Below is a small trained network, with its code and all its weights. Each question gives an input and a target symbol and asks what happens when units are switched off, that is, made to give their printed mean instead of their output.

import numpy as np


def w(rows, s, z=0):
    codes = np.array(rows[::2]) - 128.0
    scale = np.full(codes.shape[1], s)
    scale[-1] = z or s
    return codes * scale


def f(y):
    return y / 2 * (1 + np.tanh(0.7978845608 * (y + 0.044715 * y**3)))


def softmax(a):
    e = np.exp(a - a.max(-1, keepdims=True))
    return e / e.sum(-1, keepdims=True)


def log_softmax(a):
    a = a - a.max(-1, keepdims=True)
    return a - np.log(np.exp(a).sum(-1, keepdims=True))


def net(x, mask):
    ids = ['ΓΔΞαβεζηθλμπστφω'.index(c) for c in x.split()]
    T = len(ids)
    res = E[ids] + P[:T]
    u = 0
    for l in range(2):
        r = res
        for j in range(2):
            rows = slice(4 * j, 4 * j + 4)
            q, k, v = (r @ M[l][rows].T for M in (Q, K, V))
            z = softmax(np.where(np.tri(T) > 0, q @ k.T / 4**0.5, -1e9)) @ v
            o = O[l][rows]
            res = res + np.where(mask[u + j], z, o[:, -1]) @ o[:, :-1]
        u += 2
        y = f(res @ A[l][:, :-1].T + A[l][:, -1])
        res = res + np.where(mask[u : u + 4], y, B[l][:, -1]) @ B[l][:, :-1]
        u += 4
    return log_softmax(res[-1] @ U[:, :-1].T + U[:, -1])


Q, K, V, O, A, B = {}, {}, {}, {}, {}, {}
E = w([
[99,107,81,188,153,120,126,5],'Γ',
[148,164,179,121,25,154,89,95],'Δ',
[106,138,113,136,129,73,95,100],'Ξ',
[153,145,82,215,109,137,143,139],'α',
[67,146,105,96,85,160,167,159],'β',
[120,65,106,137,97,85,74,182],'ε',
[208,146,124,142,150,105,144,85],'ζ',
[130,122,112,149,129,77,100,119],'η',
[159,89,99,63,141,110,137,148],'θ',
[116,144,69,88,157,81,197,177],'λ',
[71,170,147,145,177,154,190,112],'μ',
[154,109,169,179,129,158,121,148],'π',
[124,71,139,104,75,180,183,66],'σ',
[106,112,88,213,117,127,132,152],'τ',
[114,72,166,98,177,186,127,128],'φ',
[157,231,99,130,71,107,129,112],'ω',
],0.017)
P = w([
[110,96,57,122,173,2,85,107],'0',
[117,151,63,96,165,104,71,140],'1',
[98,165,93,108,162,116,105,165],'2',
[97,165,114,88,164,163,96,169],'3',
[85,163,154,105,157,161,135,191],'4',
[97,174,119,86,161,183,106,175],'5',
],0.0061)
Q[0] = w([
[139,193,130,178,25,136,48,118],'L0H1',
[49,165,76,83,77,137,191,255],'L0H1',
[161,174,150,248,70,113,70,118],'L0H1',
[75,180,91,59,95,176,112,184],'L0H1',
[214,96,142,183,93,92,66,53],'L0H2',
[191,225,126,102,69,90,127,115],'L0H2',
[130,86,140,225,53,93,46,44],'L0H2',
[123,174,75,87,92,159,114,179],'L0H2',
],0.0078)
K[0] = w([
[178,229,124,138,42,90,105,154],'L0H1',
[66,168,151,144,68,239,214,134],'L0H1',
[148,212,80,207,62,35,68,99],'L0H1',
[82,195,169,55,63,242,165,170],'L0H1',
[164,92,36,117,122,20,83,71],'L0H2',
[232,223,130,156,49,112,121,63],'L0H2',
[196,107,2,88,133,58,110,134],'L0H2',
[146,116,217,33,63,189,122,157],'L0H2',
],0.007)
V[0] = w([
[143,122,135,156,192,37,55,119],'L0H1',
[83,171,222,145,69,124,92,120],'L0H1',
[178,39,236,168,151,227,87,97],'L0H1',
[170,231,110,163,130,191,135,164],'L0H1',
[240,151,140,97,95,134,25,131],'L0H2',
[159,140,50,96,113,81,156,69],'L0H2',
[125,120,99,58,169,36,133,186],'L0H2',
[183,131,74,82,3,105,91,133],'L0H2',
],0.0061)
O[0] = w([
[142,149,51,255,125,97,136,102,136],'L0H1',
[37,99,196,110,146,139,105,59,61],'L0H1',
[129,39,144,130,205,207,205,121,1],'L0H1',
[100,170,226,175,136,116,96,177,108],'L0H1',
[163,67,224,166,101,23,119,137,63],'L0H2',
[167,143,113,153,21,141,175,106,164],'L0H2',
[87,97,95,182,73,152,70,135,224],'L0H2',
[174,136,203,99,50,50,143,160,101],'L0H2',
],0.0057,0.0043)
A[0] = w([
[254,242,90,174,103,58,13,143,255],'L0N1',
[128,57,187,241,71,117,94,115,152],'L0N2',
[101,57,88,130,112,121,70,242,199],'L0N3',
[180,64,86,84,80,114,230,149,178],'L0N4',
],0.0047,0.0029)
B[0] = w([
[140,77,145,175,95,60,200,152,255],'L0N1',
[2,38,125,39,106,152,64,93,139],'L0N2',
[57,47,152,71,87,245,129,202,176],'L0N3',
[213,44,93,34,76,124,191,139,149],'L0N4',
],0.0055,0.0086)
Q[1] = w([
[117,76,119,132,204,93,117,147],'L1H1',
[240,165,168,127,98,119,147,64],'L1H1',
[180,137,149,23,93,133,187,131],'L1H1',
[177,128,139,132,182,156,150,1],'L1H1',
[65,73,31,91,157,210,127,168],'L1H2',
[57,99,111,106,95,110,119,234],'L1H2',
[176,54,143,155,55,144,180,123],'L1H2',
[125,133,128,53,83,124,112,181],'L1H2',
],0.007)
K[1] = w([
[162,80,79,145,142,161,146,168],'L1H1',
[202,189,149,145,48,59,154,83],'L1H1',
[155,89,221,86,2,150,74,95],'L1H1',
[188,129,70,220,119,60,64,70],'L1H1',
[14,84,126,111,168,155,115,106],'L1H2',
[46,112,228,41,120,155,53,174],'L1H2',
[192,103,154,52,94,133,106,66],'L1H2',
[74,115,128,133,70,174,104,214],'L1H2',
],0.0074)
V[1] = w([
[126,145,173,186,120,153,90,120],'L1H1',
[150,106,148,104,200,106,125,228],'L1H1',
[93,98,168,132,122,180,69,70],'L1H1',
[196,90,95,147,125,59,137,177],'L1H1',
[120,89,121,25,78,130,1,104],'L1H2',
[113,75,107,196,175,138,71,146],'L1H2',
[115,81,86,160,153,129,56,73],'L1H2',
[17,201,108,107,155,60,159,57],'L1H2',
],0.0077)
O[1] = w([
[122,59,178,185,119,38,106,117,3],'L1H1',
[169,183,45,125,178,124,46,227,142],'L1H1',
[103,104,185,114,229,87,160,103,12],'L1H1',
[136,134,46,133,107,129,70,111,214],'L1H1',
[11,140,140,21,126,118,136,166,168],'L1H2',
[88,113,79,206,162,88,162,182,135],'L1H2',
[37,144,82,170,146,110,178,144,115],'L1H2',
[85,253,151,192,97,182,141,85,133],'L1H2',
],0.0064,0.004)
A[1] = w([
[121,168,130,81,55,105,87,200,85],'L1N1',
[141,6,68,49,184,239,199,64,66],'L1N2',
[219,164,35,133,138,3,85,218,149],'L1N3',
[106,94,161,229,78,159,92,71,255],'L1N4',
],0.0041,0.00074)
B[1] = w([
[63,165,236,67,110,150,60,127,208],'L1N1',
[181,89,151,170,101,232,123,64,196],'L1N2',
[155,53,122,233,140,90,92,201,254],'L1N3',
[69,42,185,113,103,2,188,48,160],'L1N4',
],0.0059,0.008)
U = w([
[65,123,85,150,88,120,148,34,129],'Γ',
[90,94,223,110,105,89,207,120,215],'Δ',
[113,116,122,119,140,94,94,125,80],'Ξ',
[136,123,132,143,124,130,123,113,81],'α',
[67,197,119,42,96,156,101,121,165],'β',
[52,70,117,86,111,115,107,203,1],'ε',
[252,106,133,173,140,89,127,96,190],'ζ',
[151,143,126,117,94,143,161,110,101],'η',
[183,62,113,88,95,135,77,128,65],'θ',
[152,195,103,168,65,191,48,159,80],'λ',
[137,255,65,157,135,186,173,86,193],'μ',
[150,161,126,147,208,59,97,179,188],'π',
[156,118,111,77,50,191,211,90,217],'σ',
[76,77,99,161,100,120,128,111,52],'τ',
[115,54,70,140,216,177,144,138,173],'φ',
[195,176,195,149,73,105,88,94,67],'ω',
],0.0061,0.0039)

Each question gives the input, a string of symbols that net reads in full, and the target symbol t.
The units are the heads (4 rows each of Q, K, V and O) and the neurons (one row each of A and B). Each row of codes is followed by its name. A weight is (code - 128) times the scale printed after its matrix; where a second scale follows, it is the last column's (O, A, B and U).
mask holds one flag per unit, layer by layer, with each layer's heads first. A switched-off unit (its flag False) gives its mean, the last column of its rows in O or B, instead of its output. The means were averaged over made-up inputs and are rounded, as every weight is.
A unit's drop is (log p(t) with every unit on - log p(t) with that unit switched off) / (log p(t) with every unit on - log p(t) with every unit switched off).
The circuit of an input: a set's keep is (log p(t) with only the set's units on - log p(t) with every unit switched off) / (log p(t) with every unit on - log p(t) with every unit switched off). Starting from all 12 units, units are removed one at a time, each time the one whose removal leaves the highest keep (on an exact tie, the one counted first), for as long as the keep stays at least 0.8.
circuit, biggest first: the units of the circuit, biggest drop first
top k neurons: the k neurons with the biggest drops, biggest first
k most important neurons of layer l: the k neurons of layer l with the biggest drops, biggest first
input Ξ Δ σ β, target β: circuit, biggest first : L0H1, L1H2, L0N1
input ε λ Ξ, target λ: circuit, biggest first : L1H1, L0H1
input η μ ζ τ φ Γ, target Γ: circuit, biggest first : L1H1, L1N4, L0H1, L1H2
input β ω Ξ, target ω: circuit, biggest first : L1H2, L0H2, L0N1, L0H1
input β Δ ε Ξ Ξ, target β: circuit, biggest first : L1H2, L0H1, L1N3
input λ φ Δ λ, target Δ: top neuron : L0N4
input Ξ λ τ Γ λ μ, target μ: circuit, biggest first : L1H2, L0H2
input ω τ θ, target θ: circuit, biggest first : L0H2, L1H2, L0N4, L1H1
input τ ε τ, target ε: circuit, biggest first : L1H2, L0N3
input μ Γ λ, target μ: circuit, biggest first : L0H2, L1H2
input ε σ λ, target σ: circuit, biggest first : L0H1, L1H1, L0N4
input λ ε λ, target ε: circuit, biggest first : L1H2, L0N3, L0H2
input π Γ ε λ, target ε: top 2 neurons : L0N3, L1N1
input π Ξ λ Ξ, target λ: circuit, biggest first : L1H1, L0H2
input ζ ω λ, target λ: 2 most important neurons of layer 0 : L0N3, L0N1
input ε φ π π, target φ: top neuron : L1N1
input λ φ Ξ, target π: 2 most important neurons of layer 1 : L1N2, L1N3
input β λ λ θ, target β: 2 most important neurons of layer 0 : L0N3, L0N1
input Δ λ η, target λ: top 2 neurons : L0N4, L0N3
input Ξ λ α, target λ: most important neuron of layer 0 : L0N1
input η φ β ε τ, target ε: top 3 neurons : L0N3, L0N2, L1N2
input λ φ η η ζ, target ζ: top 3 neurons : L0N1, L0N3, L1N3
input η α λ α θ, target θ: 3 most important neurons of layer 0 : L0N4, L0N3, L0N1
input π ζ λ, target π: 2 most important neurons of layer 1 : L1N3, L1N2
